[  4  21   3  -2   5  -6  -1   2 -21  -6   0 -13   7  21  -9  -2   3   7
   0  -5   2   7  12 -18 -14  12   4 -14  -1  -2  -8 -27  -1  -2   3   8
  13  -3  -9  -9  -7   4  26   5  14 -13   1  -4 -18  -1  -1   1   0  -1
   6  66  12 -16   7  -3  38  -2  -3  -3 -13   0  15   6  -3   2  -1   3
   7 -11  31   5] => (18)
[ 14  32   2  -5  -4  -3   2   0   6  -5 -10  -1 -14  -5   1   0  -3   5
  -1 -22  -9   6   6   1   7   4  -1   1  -1   2   2  -2  -1  -3   1   3
   6   8   3   2  -2   3  56   8  17  -9  -9   9   8  -1  12  -4   0  -4
 -10 -36   0 -14   6  -1  98   1  -8 -10  -9  -1  13  -3   6   2  -4   3
   9 -14   5   1] => (18)
[  0  15  14   4   0   1   2   5 -30 -10  -2  -1  -5  27   5   1   0   0
  -7  -4   4  27  -2   0  -1  17  -4   7  -1  -2  10  -1  -2  -7   0   3
   6  -5  -3 -17   4   1  14   4  -4  -6   2   1 -19  -5   8 -15   2   1
   4  23  11   6   0   1  29 -12   1   4 -25 -14   6  -9   0   4   4   4
  -7  -9   7   5] => (18)
[  9  22   6  -1  -5 -19 -12  10  -6 -13  -9 -11  -9  10   3  -7  -6  -4
  -6  -8   0  10   2   2   7   4   3 -14  -3  -2   3  -1   4  -2   6   3
   9  -1  -1  -7   4   1  40   5  -7  -8   1   1  -8  -2   3 -12  -1   0
  -4  30   3  -9  16  -1  46   0   4   1   5  -3  12 -11   2   5   1  -2
   9 -16  11   7] => (20)
[  6  29  14  -5   2  -7  -4  18  -4  -9   1 -14 -17  11 -20  -7  -3   5
  17 -18   6  11   9  -4 -99   4   6  -3   0  -4 -10  -9  -7   2   6   6
   7  13  -2  -1   6 -12  25  -3  -5  -8   3 -14  -7 -22  13 -13   5   5
  -4  48  10 -11  20  21  23  -1  -1  -3   9  20   7  -4   3   1   2   2
   9 -12  20   5] => (20)
[ -1  29  10  -8  -2  -4  11  -2 -16  -2  -4   6  -1  21  -1  -5   3  -1
   0 -13   6   4  -5   6  -6   0  15   8   2  -5  23   4   2  -3   4  -4
  -9  -1   2  -5   2  46  38  11   3 -10   5   5   4  -4   5 -12  -4  -2
   5 -26   9  -2  18   2  51  -7  -3   1   4 -26   0 -18  11   2   5  14
   1 -18   8   8] => (13)
[  3  40  16   8   8   0   3  23 -14 -12  -5 -18 -10  12  -8  -6   1   0
  -3 -22   1   5   6  -3   5  -2  14  -1   6   1 -15  -4  -1  -5   8  -1
  11   3  -5   6   4   4  24  -3 -12  -7   2   1   6  -7  12  -4  -2   4
   1  35  16 -21  18   5  -9  -4   0   5   2  15   5   4  -3  -9   1  -1
  11 -18  20   5] => (20)
[  7  20   2  -2  10  -2 -11  -2  -3  -5 -10  -1 -14  -6  -6   6  -8   6
  -4 -10 -12  24   7  -1  -6  15  -5  -6  -5   0  -3 -20   1  -9   1   0
   8  -6   7  -2   3  12  60   7   9  -1   7  12 -11   3   4   1  -1  -8
  -8  31  -9 -12   0   7  99  20  -5 -14 -11  16   9  -4   2   6   3  -3
   5  -3   7   0] => (18)
[  4  37  12  -5   9  -4   5   9 -10 -13  -4   5  -1  22  -5  -6   8   4
  -3 -17  15   7   2  -6  -4   0   4   1   1   1  -8   5   7  -5   5   3
   5  -4   2 -12  -2  22  42   7  -1  -4   1  -1 -11 -12  10 -11   5  -1
   0  23  11 -16  29   1  24  -6  -1   8  -1  -8  17 -13   3  -3   1   2
   2 -23  13   4] => (18)
[ -1  30   9   3  -2  -7  11   1 -12  -9  14  -4  -9  21   0   4   4   3
   0 -19  -2  12   3  -1  -2   2  -3  10 -13   1   6   9   7  -4  23  -4
   8  11   5  -6  -5   4  42  -1  -8 -10  -2   5  -4   9  12 -11  -3  -2
   5 -18   0  -7  11   0  68 -15   7   3   4 -24   3  -6  -1   2  -4   2
   0 -11   0  11] => (13)
[  7  28  10   0 -44  -3 -14  15  -7 -12  -7 -10 -12   7 -11   1   0   3
   2 -19   6  17   4  -3   5   4  -4  -1   1   2  -7  -2  -1  -1   8   4
  11   0   1   1   3   2  48  -3 -11  -9   1   6  -2  -7   5  -1   0   2
  -2  27  10 -12  15   9  40   6  -6  -1   4  13   8  -4   1   2   5   0
  14 -20   9   6] => (20)
[  5  11  14  -4 -15  -8   3 -11 -18 -10  -4  -2  -2  27   2  -3   2  -4
  -5 -13  -1   5 -11   3  -3   9   2   5  -6  -2   6  -4   3  -4   0   1
   5  -1   4  -6   3   5  51   8   5  -8   2  11  -6   4  -3 -11  -3  -7
 -10  -6  -5 -16  13   4  99  -2   4  -1 -14 -22   9 -15   0   0  -6  10
  -6  -8 -13   6] => (13)
[  3  37  10   4   5  -1  -3  11   2  -6  -6 -21 -12  20  -7  -6 -10   3
  -2 -17   6   6   2   1  -1  -2  11   0   2   2  -6  -8   2  -6  -5  -2
  11   6  -2   2   4   7  33   4 -13  -7   0   4 -11   0  -3 -17   4  -2
  -5  21  10  -9  35  13   6   0  -1   0  10   2   4 -12  -2 -13  -9   3
  16 -17   9   9] => (20)
[ -1  31   7   1   3   5  -6  11 -22   1 -11  -9 -13   9   5  -1   0   2
 -10  -4   4  17   6  -3  -4 -12   8  -7  -6   2   0  12  -5   0   1  -1
  -3  -2  -6   7   4   1  24  -7 -16  -6   1   5  -6   1   7  -7   4  -7
 -10  48   5 -14  -7  -2   8  11  -9  -1  20   8   2  -3   4  -1  -1 -18
   6  -2   3  -6] => (26)
[-17  30   6   0  -4  -3  13  -7 -10  -7   2   0  -3  10   7   3   0  -3
  -8  -9   1   5  -3  -1  -2  -2  -2   7   7   5  20  10   5  -3   2  -2
   4   5   3   0  33  -9  47  11   3  -7   4   2  -8  -7  13  -7  -6  -5
   7 -30   5 -11  17  -1  51  -6   6  -3   4 -17   4  -2   3   7  -5   6
  -2 -10  -2   9] => (13)
[  0  29  11  20   4  -1  -1  19  -5  -4   6 -17 -13  14   3   1   1   1
  -2 -14  -1  11  -4  -1  -4  -1   3   1  11  -6  -3   9  -3  -6   0  11
  -9   7   3  -3   3 -12  41   2  -7  -9   3  -2  -7  -2  25 -27  -5  -1
  -1  25   5  -6  24  11  11   0   0  -3  17   9   9 -22  -7   2   4  -3
  10 -20   4  -1] => (20)
